Look-ups in named tables: a row name and a column name give one cell, copied from the table.

Dur.tsv
	Poku	Gabes	Lafulot	Nekagor	Vora	Sugapif	Kiti
Solevo	27	41	41	37	88	30	49
Mulodo	45	51	51	51	61	56	63
Gupafem	42	46	46	49	75	32	38
Tob	44	50	50	58	76	44	47
Basu	43	45	45	45	70	26	33
Fuge	41	50	50	43	62	52	75
Vezuta	33	47	47	45	78	50	65
Selof	21	42	42	32	78	51	71
Gopam	23	41	41	39	87	41	48
Zup	31	43	43	46	92	30	43
Segabu	18	38	38	27	83	36	55
Karoge	41	47	47	54	70	47	37

What is the Sugapif of Segabu in Dur? 36
What is the Nekagor of Selof in Dur? 32
What is the Lafulot of Gopam in Dur? 41
What is the Sugapif of Mulodo in Dur? 56
What is the Sugapif of Solevo in Dur? 30
What is the Vora of Mulodo in Dur? 61

Mami =
|  | Gura | Vemike | Vur | Kagunor | Lapogu | Vopebod | Deva | Mef |
|---|---|---|---|---|---|---|---|---|
| Der | 10.8 | 35.8 | 49.9 | 26.1 | 37.1 | 13.9 | 71.9 | 13.4 |
| Tafi | 36.2 | 14.0 | 20.5 | 32.4 | 38.0 | 10.4 | 99.4 | 27.4 |
| Mun | 11.5 | 17.6 | 19.5 | 30.7 | 24.6 | 21.1 | 50.1 | 47.9 |
| Babunad | 14.1 | 19.9 | 20.4 | 31.3 | 38.8 | 26.1 | 59.7 | 33.9 |
| Gib | 14.7 | 10.9 | 12.7 | 40.5 | 33.7 | 22.3 | 74.1 | 42.9 |
| Mazava | 26.3 | 36.7 | 43.5 | 26.1 | 45.1 | 18.8 | 55.5 | 6.3 |

What is the Deva of Mazava in Mami? 55.5
What is the Vemike of Mazava in Mami? 36.7
What is the Mef of Babunad in Mami? 33.9
What is the Mef of Gib in Mami? 42.9
What is the Vemike of Babunad in Mami? 19.9
What is the Vur of Der in Mami? 49.9
What is the Lapogu of Babunad in Mami? 38.8
What is the Vemike of Tafi in Mami? 14.0
What is the Vemike of Gib in Mami? 10.9

Tet =
        Deg  Votuma  Gavag  Kir  Tafug  Tisadi  Sinu  Lepom  Nivimu
Fen     178      64    176   13     63     191    32    144      42
Saze    130     135    132   93     95      81   150    147      95
Toz     135     158    143   78    101      92   141    131     101
Risut   123     107    126   95    100     140   110    120      99
Kozusu   88     160    110  135    173     116   110     65     111

Kozusu, Tafug => 173
Saze, Lepom => 147
Kozusu, Tisadi => 116
Risut, Deg => 123
Risut, Votuma => 107
Toz, Tafug => 101
Fen, Nivimu => 42
Fen, Kir => 13
Kozusu, Sinu => 110
Toz, Kir => 78
Risut, Gavag => 126
Saze, Nivimu => 95
Toz, Nivimu => 101
Fen, Deg => 178
Fen, Tafug => 63
Kozusu, Lepom => 65
Fen, Tisadi => 191
Risut, Lepom => 120
Risut, Kir => 95
Row with the largest Sinu: Saze

Table Lumidas
         Kapiru  Fezi  Posi  Nik  Reb
Zamaf       5.6   5.5   4.1  5.6  6.1
Fad         6.2   7.1   6.5  6.0  5.4
Pap         4.9   7.1   5.4  9.6  2.2
Sivukuf     5.9   6.5   6.8  6.0  5.7
Badigik     5.9   6.6   4.7  7.3  3.9
Mumuvin     5.7   4.5   7.5  5.3  6.8
Nov         5.7   4.6   7.0  5.5  5.2
Vav         4.5   7.4   5.1  8.8  3.3

Kapiru of Vav = 4.5
Reb of Nov = 5.2
Reb of Fad = 5.4
Posi of Fad = 6.5
Fezi of Sivukuf = 6.5
Nik of Mumuvin = 5.3
Posi of Mumuvin = 7.5
Nik of Vav = 8.8
Nik of Sivukuf = 6.0
Reb of Vav = 3.3
Kapiru of Badigik = 5.9
Fezi of Nov = 4.6
Posi of Zamaf = 4.1
Kapiru of Mumuvin = 5.7
Kapiru of Sivukuf = 5.9
Reb of Pap = 2.2
Kapiru of Fad = 6.2
Reb of Zamaf = 6.1

Migaf.tsv
	Fiv	Terime
Lizezi	8.2	2.6
Kezireg	6.4	5.9
Zop	6.1	3.2
Zinofi	2.1	2.8
Kago	7.7	4.1
Ruvam	1.8	6.9
Nazaz	4.3	5.7
Padedav	5.1	4.4
Gota	8.5	5.6
Lalo	1.5	8.7
Keniz	5.2	4.5
Fimupam	7.9	2.9
Tet	9.7	0.8

Nazaz, Terime => 5.7
Keniz, Fiv => 5.2
Kago, Terime => 4.1
Zop, Fiv => 6.1
Zop, Terime => 3.2
Lizezi, Terime => 2.6
Lizezi, Fiv => 8.2
Tet, Fiv => 9.7
Nazaz, Fiv => 4.3
Kago, Fiv => 7.7
Ruvam, Terime => 6.9
Which row has the largest Terime? Lalo

Gasi:
	Gav	Gad	Dupod	Rulil	Nepiv	Napar	Bakofig
Bup	49.9	29.5	41.9	36.8	69.5	35.2	47.0
Valo	48.4	52.9	54.5	52.7	65.6	17.3	30.0
Bog	51.9	29.2	39.8	38.9	29.4	39.1	58.2
Mitobup	52.3	62.5	45.8	45.6	36.7	17.9	38.2
Fav	49.5	36.9	35.5	47.2	30.4	61.3	39.8
Murofol	46.3	59.9	38.3	48.3	39.0	55.0	39.6
Pogego	43.7	51.2	49.0	58.6	56.1	16.7	43.5
Sezem	48.2	57.7	52.7	42.7	55.0	18.3	37.3
Saf	44.7	41.1	42.4	46.4	29.8	66.7	42.5
Vuse	49.4	55.5	51.2	45.1	38.6	77.8	33.4

Murofol, Dupod => 38.3
Mitobup, Dupod => 45.8
Mitobup, Napar => 17.9
Sezem, Gav => 48.2
Sezem, Rulil => 42.7
Pogego, Nepiv => 56.1
Bog, Dupod => 39.8
Vuse, Dupod => 51.2
Bog, Nepiv => 29.4
Mitobup, Bakofig => 38.2
Sezem, Dupod => 52.7
Sezem, Gad => 57.7

Fud =
fields: Rotegir, Miz, Peleku, Kes
Kemule: [0.56, 0.69, 0.34, 0.49]
Nodi: [0.30, 0.67, 0.73, 0.38]
Balobi: [0.81, 0.35, 0.42, 0.44]
Pirumub: [0.41, 0.54, 0.38, 0.53]
Zakepo: [0.49, 0.71, 0.21, 0.67]

Nodi, Miz => 0.67
Kemule, Peleku => 0.34
Pirumub, Peleku => 0.38
Zakepo, Peleku => 0.21
Kemule, Kes => 0.49
Zakepo, Kes => 0.67
Pirumub, Rotegir => 0.41
Zakepo, Miz => 0.71
Zakepo, Rotegir => 0.49
Balobi, Kes => 0.44
Balobi, Peleku => 0.42
Kemule, Miz => 0.69
Pirumub, Miz => 0.54
Nodi, Kes => 0.38

Fod.csv
,Sofom,Zade,Zek,Zonin,Rezi,Kugi
Rorobo,181,118,135,51,117,138
Talomir,188,144,93,118,125,141
Poredip,141,150,123,160,150,128
Fopazi,138,107,156,80,108,132
Mebiri,183,126,118,79,117,134
Matovo,140,103,157,69,103,134
Nivenu,138,161,108,196,154,139
Nogibi,96,140,137,200,138,138
Luza,126,151,94,215,124,151
Pem,196,138,116,74,136,132
Gis,172,128,123,89,121,150

Luza, Zek => 94
Nivenu, Rezi => 154
Fopazi, Zek => 156
Nivenu, Zek => 108
Gis, Zek => 123
Talomir, Zade => 144
Poredip, Zonin => 160
Fopazi, Zade => 107
Mebiri, Zade => 126
Row with the largest Zade: Nivenu

Kenem.csv
,Geg,Bab,Bod
Ratu,21.5,76.9,45.4
Sopof,28.4,74.8,40.4
Bemuva,30.4,32.7,32.7
Vibo,42.1,39.9,27.9
Gul,33.3,48.1,33.8
Sov,28.8,32.0,32.5

Sopof, Geg => 28.4
Bemuva, Geg => 30.4
Bemuva, Bod => 32.7
Gul, Geg => 33.3
Vibo, Geg => 42.1
Gul, Bab => 48.1
Sopof, Bod => 40.4
Sopof, Bab => 74.8
Gul, Bod => 33.8
Bemuva, Bab => 32.7
Sov, Geg => 28.8
Sov, Bod => 32.5
Ratu, Geg => 21.5
Vibo, Bod => 27.9
Vibo, Bab => 39.9
Ratu, Bod => 45.4
Sov, Bab => 32.0
Ratu, Bab => 76.9
Which row has the largest Bab? Ratu

Gid:
,Dupi,Rakov,Kan,Zik,Kav,Volum,Lef,Pav,Sorim
Sogi,67.07,45.11,46.76,47.52,55.84,32.11,38.48,67.97,41.79
Tes,50.71,53.59,49.76,55.15,51.88,51.59,52.53,54.40,52.29
Vadapa,23.32,65.30,62.08,61.75,45.60,92.84,75.27,19.65,69.10
Sesemal,82.90,41.23,44.03,37.86,57.60,11.21,25.68,84.10,38.33
Zut,65.81,42.36,46.78,46.33,53.38,33.52,38.99,67.44,44.24
Sisimo,37.68,59.16,55.60,58.86,46.17,72.59,64.67,37.26,60.62

Kan of Vadapa = 62.08
Sorim of Sesemal = 38.33
Pav of Zut = 67.44
Kav of Tes = 51.88
Kav of Zut = 53.38
Volum of Zut = 33.52
Zik of Zut = 46.33
Kav of Sisimo = 46.17
Rakov of Sogi = 45.11
Rakov of Tes = 53.59
Volum of Vadapa = 92.84
Pav of Sesemal = 84.10

